Here is a tiny trained network, its code and every weight. The questions are about switching its units off for an input and a target symbol, where a switched-off unit gives its printed mean instead of its output.

import numpy as np


def w(rows, s, z=0):
    codes = np.array(rows[::2]) - 128.0
    scale = np.full(codes.shape[1], s)
    scale[-1] = z or s
    return codes * scale


def norm(h):
    return h / np.sqrt((h * h).mean(-1, keepdims=True) + 1e-5)


def f(y):
    return np.maximum(y, 0)


def softmax(a):
    e = np.exp(a - a.max(-1, keepdims=True))
    return e / e.sum(-1, keepdims=True)


def log_softmax(a):
    a = a - a.max(-1, keepdims=True)
    return a - np.log(np.exp(a).sum(-1, keepdims=True))


def net(x, mask):
    ids = ['ΓΔΘΨβεμξτφ'.index(c) for c in x.split()]
    T = len(ids)
    res = E[ids] + P[:T]
    r = norm(res)
    for j in range(2):
        rows = slice(4 * j, 4 * j + 4)
        q, k, v = (r @ M[0][rows].T for M in (Q, K, V))
        z = softmax(np.where(np.tri(T) > 0, q @ k.T / 4**0.5, -1e9)) @ v
        o = O[0][rows]
        res = res + np.where(mask[j], z, o[:, -1]) @ o[:, :-1]
    y = f(norm(res) @ A[0][:, :-1].T + A[0][:, -1])
    res = res + np.where(mask[2:10], y, B[0][:, -1]) @ B[0][:, :-1]
    return log_softmax(norm(res)[-1] @ U[:, :-1].T + U[:, -1])


Q, K, V, O, A, B = {}, {}, {}, {}, {}, {}
E = w([
[146,129,125,154,134],'Γ',
[113,153,111,140,127],'Δ',
[132,123,107,120,103],'Θ',
[133,109,102,135,152],'Ψ',
[123,135,140,153,97],'β',
[106,139,145,108,142],'ε',
[144,128,125,155,134],'μ',
[132,83,155,120,127],'ξ',
[250,162,138,115,116],'τ',
[142,128,126,155,136],'φ',
],0.017)
P = w([
[253,217,139,99,146],'0',
[189,196,136,86,149],'1',
[164,172,123,108,141],'2',
[140,156,111,124,129],'3',
[120,143,104,142,123],'4',
[97,131,100,150,121],'5',
[77,126,102,161,120],'6',
[59,108,105,175,124],'7',
[53,100,100,182,114],'8',
],0.0046)
Q[0] = w([
[70,150,51,152,99],'head 0',
[185,95,171,97,161],'head 0',
[159,100,152,79,123],'head 0',
[154,156,87,136,88],'head 0',
[139,76,80,250,130],'head 1',
[154,109,89,71,82],'head 1',
[132,115,140,248,154],'head 1',
[100,205,59,215,151],'head 1',
],0.011)
K[0] = w([
[66,92,127,164,121],'head 0',
[202,157,135,97,139],'head 0',
[162,157,165,121,113],'head 0',
[78,128,140,159,174],'head 0',
[54,43,85,182,99],'head 1',
[208,119,92,101,85],'head 1',
[51,72,139,168,128],'head 1',
[2,130,70,121,95],'head 1',
],0.01)
V[0] = w([
[162,40,111,170,204],'head 0',
[167,101,61,18,101],'head 0',
[175,126,69,177,36],'head 0',
[70,136,50,178,181],'head 0',
[222,189,87,91,37],'head 1',
[213,104,165,2,219],'head 1',
[49,186,198,146,173],'head 1',
[201,101,208,166,131],'head 1',
],0.0041)
O[0] = w([
[155,71,121,146,162,86],'head 0',
[130,107,95,3,128,161],'head 0',
[164,116,86,143,63,193],'head 0',
[150,164,55,172,190,134],'head 0',
[83,119,180,185,167,254],'head 1',
[116,132,57,187,133,107],'head 1',
[138,166,109,108,67,70],'head 1',
[114,64,93,160,67,99],'head 1',
],0.0052,0.0043)
A[0] = w([
[176,195,245,133,168,79],'neuron 0',
[116,152,80,121,75,144],'neuron 1',
[188,132,75,49,41,99],'neuron 2',
[119,221,46,9,57,105],'neuron 3',
[253,131,107,147,116,141],'neuron 4',
[128,87,191,172,229,2],'neuron 5',
[113,131,83,201,106,119],'neuron 6',
[143,39,125,168,82,101],'neuron 7',
],0.0049,0.0048)
B[0] = w([
[68,41,120,33,132,170],'neuron 0',
[126,155,122,171,134,210],'neuron 1',
[28,120,89,190,131,191],'neuron 2',
[112,73,90,196,96,253],'neuron 3',
[62,119,100,61,86,208],'neuron 4',
[254,212,187,118,177,136],'neuron 5',
[120,175,176,76,161,201],'neuron 6',
[163,106,158,197,138,175],'neuron 7',
],0.0056,0.0031)
U = w([
[139,134,137,150,140,49],'Γ',
[143,254,75,129,121,61],'Δ',
[90,82,41,163,56,131],'Θ',
[164,104,56,112,211,123],'Ψ',
[126,159,207,142,48,79],'β',
[56,126,174,47,156,183],'ε',
[155,138,142,186,147,109],'μ',
[130,35,193,121,128,134],'ξ',
[197,141,111,99,93,254],'τ',
[169,128,205,131,220,135],'φ',
],0.009,0.0031)

Each question gives the input, a string of symbols that net reads in full, and the target symbol t.
The units are the heads (4 rows each of Q, K, V and O) and the neurons (one row each of A and B). Each row of codes is followed by its name. A weight is (code - 128) times the scale printed after its matrix; where a second scale follows, it is the last column's (O, A, B and U).
mask holds one flag per unit, heads first, then neurons. A switched-off unit (its flag False) gives its mean, the last column of its rows in O or B, instead of its output. The means were averaged over made-up inputs and are rounded, as every weight is.
A unit's drop is (log p(t) with every unit on - log p(t) with that unit switched off) / (log p(t) with every unit on - log p(t) with every unit switched off).
The circuit of an input: a set's keep is (log p(t) with only the set's units on - log p(t) with every unit switched off) / (log p(t) with every unit on - log p(t) with every unit switched off). Starting from all 10 units, units are removed one at a time, each time the one whose removal leaves the highest keep (on an exact tie, the one counted first), for as long as the keep stays at least 0.8.
units of the circuit, in order: the units of the circuit, biggest drop first
most important unit: the unit with the biggest drop
k most important neurons: the k neurons with the biggest drops, biggest first
which heads matter: for each layer, one digit per head in row order, 1 if its drop is at least 0.15 and else 0, layers parted by /
drop when u is switched off: that unit's drop, to one decimal
input ε ε ε Θ β Θ, target β: which heads matter : 11
input Δ Θ ξ Θ, target ξ: units of the circuit, in order : head 0; head 1; neuron 2; neuron 4
input Δ β Θ Θ Θ Γ, target φ: which heads matter : 01
input β τ Δ Γ, target ε: units of the circuit, in order : neuron 0; head 1
input Θ Θ Δ Δ φ, target ε: which heads matter : 01
input Δ Δ ξ β Δ μ, target ε: 2 most important neurons : neuron 0; neuron 4
input Δ μ ε μ Γ Θ φ, target φ: units of the circuit, in order : head 1; neuron 5
input ε Ψ ε Θ Θ Ψ μ, target Ψ: most important unit : head 0
input μ Θ ε Θ ε Θ, target ε: units of the circuit, in order : head 1; head 0
input ε Θ ε φ Θ Ψ ε Θ ε, target Θ: units of the circuit, in order : head 1; neuron 3
input ε Θ μ β μ, target ξ: units of the circuit, in order : head 1; neuron 0
input ε μ Θ Θ φ, target φ: 2 most important neurons : neuron 5; neuron 3
input β ε μ, target Δ: units of the circuit, in order : head 1; neuron 3; neuron 6
input τ μ ε φ, target Δ: most important unit : head 1
input Θ Δ τ Δ Γ, target ε: units of the circuit, in order : head 1; neuron 0
input ξ Ψ Θ Θ β Γ, target ξ: 2 most important neurons : neuron 0; neuron 7
input Θ Ψ ε ε Θ μ Θ Θ Γ, target φ: drop when neuron 3 is switched off : 0.0
input Θ φ ξ Θ Δ Θ, target Δ: drop when neuron 6 is switched off : 0.2
input Θ Δ Θ Ψ Θ, target Ψ: drop when neuron 3 is switched off : 0.1
input Θ ε μ μ Θ Δ Θ, target Δ: drop when neuron 6 is switched off : 0.3
